Below are the code and all the weights of a small trained network. Each question names an input and a class and asks about switching units off, where a switched-off unit gives its printed mean instead of its output.

import numpy as np


def w(rows, s, z=0):
    codes = np.array(rows[::2]) - 128.0
    scale = np.full(codes.shape[1], s)
    scale[-1] = z or s
    return codes * scale


def norm(h):
    return h / np.sqrt((h * h).mean(-1, keepdims=True) + 1e-5)


def f(y):
    return y / 2 * (1 + np.tanh(0.7978845608 * (y + 0.044715 * y**3)))


def log_softmax(a):
    a = a - a.max(-1, keepdims=True)
    return a - np.log(np.exp(a).sum(-1, keepdims=True))


def net(x, mask):
    res = np.array(x, float).reshape(1, 8) / 4 @ E
    u = 0
    for l in range(3):
        y = f(norm(res) @ A[l][:, :-1].T + A[l][:, -1])
        res = res + np.where(mask[u : u + 3], y, B[l][:, -1]) @ B[l][:, :-1]
        u += 3
    return log_softmax(norm(res)[-1] @ U[:, :-1].T + U[:, -1])


A, B = {}, {}
E = w([
[137,71,86,156,254,221,74],'x0',
[122,128,132,123,124,135,130],'x1',
[188,46,223,168,150,109,44],'x2',
[150,117,112,139,123,117,136],'x3',
[148,139,98,136,148,88,93],'x4',
[143,97,103,172,114,119,145],'x5',
[24,154,68,209,17,204,41],'x6',
[137,129,121,115,115,136,131],'x7',
],0.0081)
A[0] = w([
[134,255,116,179,92,123,120,97],'0.n1',
[156,128,169,187,48,117,60,129],'0.n2',
[94,124,145,143,113,96,106,252],'0.n3',
],0.0096,0.0025)
B[0] = w([
[82,109,136,202,115,128,171,206],'0.n1',
[199,140,79,6,64,222,132,253],'0.n2',
[161,150,117,103,47,46,145,193],'0.n3',
],0.012,0.0049)
A[1] = w([
[77,100,62,166,125,223,14,1],'1.n1',
[142,184,168,112,127,157,199,6],'1.n2',
[166,31,169,88,72,126,2,248],'1.n3',
],0.0086,0.0042)
B[1] = w([
[76,106,95,56,159,3,168,190],'1.n1',
[101,104,54,120,146,131,186,132],'1.n2',
[120,77,243,144,164,130,148,253],'1.n3',
],0.014,0.0075)
A[2] = w([
[136,107,106,159,251,189,154,8],'2.n1',
[144,164,80,130,188,123,171,98],'2.n2',
[154,95,148,115,135,59,212,209],'2.n3',
],0.014,0.0011)
B[2] = w([
[177,188,148,99,101,203,8,189],'2.n1',
[94,205,112,84,82,90,129,179],'2.n2',
[89,79,71,125,183,124,125,244],'2.n3',
],0.014,0.011)
U = w([
[40,144,12,88,192,66,209,97],'0',
[188,174,146,42,84,197,58,255],'1',
[118,2,201,72,248,97,194,132],'2',
[217,92,188,192,235,213,13,79],'3',
[60,155,84,178,43,128,211,28],'4',
],0.0091,0.0043)

Each question gives the input, the list of numbers given to net, and the class t.
The units are the neurons (one row each of A and B). Each row of codes is followed by its name. A weight is (code - 128) times the scale printed after its matrix; where a second scale follows, it is the last column's (A, B and U).
mask holds one flag per neuron, layer by layer. A switched-off neuron (its flag False) gives its mean, the last column of its row in B, instead of its output. The means were averaged over made-up inputs and are rounded, as every weight is.
A unit's drop is (log p(t) with every unit on - log p(t) with that unit switched off) / (log p(t) with every unit on - log p(t) with every unit switched off).
The circuit of an input: a set's keep is (log p(t) with only the set's units on - log p(t) with every unit switched off) / (log p(t) with every unit on - log p(t) with every unit switched off). Starting from all 9 units, units are removed one at a time, each time the one whose removal leaves the highest keep (on an exact tie, the one counted first), for as long as the keep stays at least 0.8.
circuit, biggest first: the units of the circuit, biggest drop first
unit that matters most: the unit with the biggest drop
top k neurons: the k neurons with the biggest drops, biggest first
top k neurons in layer l: the k neurons of layer l with the biggest drops, biggest first
input [2,2,-8,-5,5,-4,-4,5], class 1: circuit, biggest first => [1.n1, 2.n1]
input [2,-6,7,1,-4,5,3,-5], class 2: unit that matters most => 1.n3
input [5,0,4,0,-7,5,5,-6], class 2: circuit, biggest first => [1.n1, 1.n3]
input [8,-5,4,3,-3,-2,4,-3], class 2: top 2 neurons => [1.n1, 1.n3]
input [1,-1,2,7,7,5,7,-1], class 2: top 4 neurons => [1.n1, 1.n3, 2.n1, 2.n2]
input [1,-7,-6,4,-1,-5,-2,-1], class 1: circuit, biggest first => [0.n3, 1.n1, 2.n1]
input [5,2,-1,8,-5,6,4,-1], class 0: top 2 neurons => [1.n1, 1.n3]
input [5,7,7,8,-1,-2,-6,-1], class 3: top 2 neurons => [2.n1, 1.n1]
input [4,8,8,3,-1,-8,-8,1], class 3: circuit, biggest first => [2.n1, 1.n1]
input [1,1,2,3,8,-6,-6,-6], class 3: circuit, biggest first => [1.n1, 2.n1, 0.n3]
input [2,5,0,8,2,0,-4,-7], class 1: top 3 neurons => [2.n1, 1.n3, 0.n3]
input [0,7,-3,-2,-1,-4,5,8], class 4: top 3 neurons => [2.n3, 0.n1, 1.n3]
input [-4,8,-7,4,8,-7,7,6], class 4: circuit, biggest first => [0.n1, 2.n3]
input [1,-8,-7,-2,1,-2,-8,-4], class 1: circuit, biggest first => [2.n1, 1.n1]
input [4,3,7,8,-3,1,2,-4], class 2: circuit, biggest first => [1.n1]
input [2,-8,6,-2,5,0,6,-5], class 2: circuit, biggest first => [1.n3, 1.n1]
input [2,4,6,5,-6,-6,8,7], class 2: top 2 neurons in layer 1 => [1.n3, 1.n1]
input [1,-8,6,3,-4,-7,-7,8], class 3: circuit, biggest first => [1.n1, 0.n3, 2.n1]
input [3,4,0,-5,-6,7,-3,4], class 1: top 2 neurons => [2.n1, 1.n3]
input [5,3,8,1,-7,0,5,3], class 2: circuit, biggest first => [1.n1]
input [1,-8,6,2,-5,5,-3,-1], class 3: top 3 neurons => [1.n1, 0.n3, 2.n1]
input [2,3,-4,4,-4,-8,6,1], class 0: top 2 neurons => [1.n1, 2.n1]
input [-3,-6,-3,-4,2,-5,5,7], class 4: top 2 neurons => [0.n1, 2.n1]
input [2,7,-1,1,-7,6,-6,8], class 1: circuit, biggest first => [2.n1, 0.n3]
input [4,-8,-8,1,4,-5,-4,3], class 1: top 2 neurons => [2.n1, 1.n1]
input [7,-2,-3,-6,0,-2,5,4], class 0: top 2 neurons => [1.n1, 1.n3]
input [4,1,-3,-4,-2,2,6,8], class 0: circuit, biggest first => [1.n1]
input [3,-3,0,-4,1,-8,-6,-8], class 1: top 2 neurons in layer 1 => [1.n3, 1.n1]
input [-3,4,-4,3,-8,6,-8,-2], class 0: top 2 neurons => [1.n3, 2.n2]
input [2,2,1,1,6,-6,-8,-3], class 3: top 2 neurons in layer 0 => [0.n3, 0.n2]
